Below is a small trained network, with its code and all its weights. Each question gives an input and a class and asks what happens when units are switched off, that is, made to give their printed mean instead of their output.

import numpy as np


def w(rows, s, z=0):
    codes = np.array(rows[::2]) - 128.0
    scale = np.full(codes.shape[1], s)
    scale[-1] = z or s
    return codes * scale


def norm(h):
    return h / np.sqrt((h * h).mean(-1, keepdims=True) + 1e-5)


def f(y):
    return y / 2 * (1 + np.tanh(0.7978845608 * (y + 0.044715 * y**3)))


def log_softmax(a):
    a = a - a.max(-1, keepdims=True)
    return a - np.log(np.exp(a).sum(-1, keepdims=True))


def net(x, mask):
    res = np.array(x, float).reshape(1, 6) / 4 @ E
    u = 0
    for l in range(4):
        y = f(norm(res) @ A[l][:, :-1].T + A[l][:, -1])
        res = res + np.where(mask[u : u + 6], y, B[l][:, -1]) @ B[l][:, :-1]
        u += 6
    return log_softmax(norm(res)[-1] @ U[:, :-1].T + U[:, -1])


A, B = {}, {}
E = w([
[139,128,121,105,134,2],'x0',
[49,220,118,174,155,90],'x1',
[153,93,146,185,114,141],'x2',
[179,146,123,94,156,170],'x3',
[76,92,204,120,230,150],'x4',
[105,78,73,213,166,141],'x5',
],0.0062)
A[0] = w([
[121,105,149,203,193,145,92],'0.n0',
[95,167,41,171,101,136,38],'0.n1',
[129,234,186,146,86,87,116],'0.n2',
[124,184,190,166,76,156,4],'0.n3',
[85,77,79,172,103,1,142],'0.n4',
[80,176,90,191,120,129,2],'0.n5',
],0.01,0.0029)
B[0] = w([
[62,34,135,116,127,120,186],'0.n0',
[146,181,226,203,103,105,181],'0.n1',
[174,147,42,137,205,129,199],'0.n2',
[124,164,35,116,170,122,135],'0.n3',
[160,147,146,26,120,114,255],'0.n4',
[99,160,254,169,135,172,166],'0.n5',
],0.0086,0.0058)
A[1] = w([
[101,95,156,69,118,145,253],'1.n0',
[173,149,78,70,177,51,212],'1.n1',
[111,120,87,162,94,123,74],'1.n2',
[141,77,168,149,191,142,196],'1.n3',
[176,94,6,156,94,138,161],'1.n4',
[136,113,149,100,71,186,157],'1.n5',
],0.011,0.0029)
B[1] = w([
[111,189,45,183,87,92,206],'1.n0',
[115,132,104,2,61,112,254],'1.n1',
[152,101,159,249,143,124,119],'1.n2',
[76,156,21,105,77,162,188],'1.n3',
[173,41,200,89,13,173,183],'1.n4',
[198,193,144,173,126,93,165],'1.n5',
],0.0077,0.0079)
A[2] = w([
[77,174,125,77,254,126,148],'2.n0',
[166,66,140,183,104,182,74],'2.n1',
[150,81,54,111,128,129,72],'2.n2',
[160,130,153,107,164,107,177],'2.n3',
[131,97,159,132,86,112,110],'2.n4',
[148,115,215,83,135,27,252],'2.n5',
],0.008,0.0029)
B[2] = w([
[179,50,59,97,11,93,198],'2.n0',
[166,134,138,73,154,3,150],'2.n1',
[74,142,126,112,99,167,160],'2.n2',
[140,137,103,113,129,111,142],'2.n3',
[181,97,45,189,129,126,142],'2.n4',
[77,142,37,94,24,200,252],'2.n5',
],0.0077,0.0044)
A[3] = w([
[191,168,102,71,159,234,212],'3.n0',
[98,137,142,83,132,2,105],'3.n1',
[53,160,113,87,162,126,220],'3.n2',
[201,248,125,89,131,86,255],'3.n3',
[190,66,101,147,166,195,27],'3.n4',
[181,191,130,141,75,166,105],'3.n5',
],0.0084,0.00088)
B[3] = w([
[134,195,70,106,141,43,195],'3.n0',
[146,144,158,115,2,140,178],'3.n1',
[142,114,110,108,109,176,188],'3.n2',
[159,117,51,162,191,87,253],'3.n3',
[145,150,125,57,105,79,126],'3.n4',
[111,167,89,150,163,98,213],'3.n5',
],0.0082,0.0055)
U = w([
[173,184,89,171,188,66,140],'0',
[208,66,203,131,84,124,69],'1',
[1,69,91,153,158,180,139],'2',
[114,48,169,98,181,112,18],'3',
[137,137,41,8,64,96,185],'4',
[107,76,245,35,228,94,1],'5',
[57,163,233,188,144,140,85],'6',
],0.013,0.0077)

Each question gives the input, the list of numbers given to net, and the class t.
The units are the neurons (one row each of A and B). Each row of codes is followed by its name. A weight is (code - 128) times the scale printed after its matrix; where a second scale follows, it is the last column's (A, B and U).
mask holds one flag per neuron, layer by layer. A switched-off neuron (its flag False) gives its mean, the last column of its row in B, instead of its output. The means were averaged over made-up inputs and are rounded, as every weight is.
A unit's drop is (log p(t) with every unit on - log p(t) with that unit switched off) / (log p(t) with every unit on - log p(t) with every unit switched off).
The circuit of an input: a set's keep is (log p(t) with only the set's units on - log p(t) with every unit switched off) / (log p(t) with every unit on - log p(t) with every unit switched off). Starting from the 12 units with the biggest drops (on a tie, the unit counted first), units are removed one at a time, each time the one whose removal leaves the highest keep (on an exact tie, the one counted first), for as long as the keep stays at least 0.8.
circuit, biggest first: the units of the circuit, biggest drop first
unit that matters most: the unit with the biggest drop
k most important neurons: the k neurons with the biggest drops, biggest first
top k neurons in layer l: the k neurons of layer l with the biggest drops, biggest first
drop when u is switched off: that unit's drop, to one decimal
input [-3,-3,7,-1,2,0], class 2: circuit, biggest first -> 1.n1, 0.n4
input [-6,7,-5,5,1,-4], class 0: circuit, biggest first -> 0.n4, 1.n1
input [3,-4,3,3,8,-2], class 2: top 2 neurons in layer 1 -> 1.n1, 1.n3
input [-7,0,-3,-7,-7,1], class 6: circuit, biggest first -> 0.n1, 0.n5, 1.n1
input [3,7,2,2,0,5], class 2: unit that matters most -> 0.n5
input [-6,2,2,-3,8,-7], class 2: circuit, biggest first -> 0.n4, 1.n1
input [1,8,-6,-4,4,7], class 6: top 2 neurons in layer 0 -> 0.n5, 0.n1
input [-1,4,-6,-1,8,4], class 2: 2 most important neurons -> 1.n1, 0.n4
input [-7,3,0,0,0,8], class 6: 2 most important neurons -> 0.n1, 0.n5
input [-1,6,-4,-4,-3,-1], class 0: 2 most important neurons -> 0.n1, 0.n5
input [-3,-4,4,0,-8,-4], class 1: 2 most important neurons -> 1.n4, 0.n4
input [0,8,5,-1,-7,-6], class 0: top 3 neurons in layer 0 -> 0.n1, 0.n5, 0.n0
input [-7,-6,-1,-1,-2,-3], class 0: 3 most important neurons -> 1.n5, 1.n1, 0.n2
input [-1,6,-6,-5,-8,7], class 0: unit that matters most -> 0.n4
input [-6,3,-6,-6,0,7], class 6: top 2 neurons in layer 0 -> 0.n1, 0.n5
input [-2,-4,-3,-2,-7,5], class 1: top 2 neurons in layer 1 -> 1.n4, 1.n1
input [-1,7,0,6,6,0], class 2: 3 most important neurons -> 0.n4, 0.n0, 1.n1
input [-5,2,-1,7,-5,8], class 0: top 2 neurons in layer 2 -> 2.n1, 2.n2
input [-3,-8,-3,2,2,1], class 0: top 3 neurons in layer 0 -> 0.n2, 0.n0, 0.n3
input [1,6,1,1,1,6], class 2: unit that matters most -> 0.n0
input [-1,6,-3,2,-7,-1], class 0: drop when 0.n1 is switched off -> 0.2
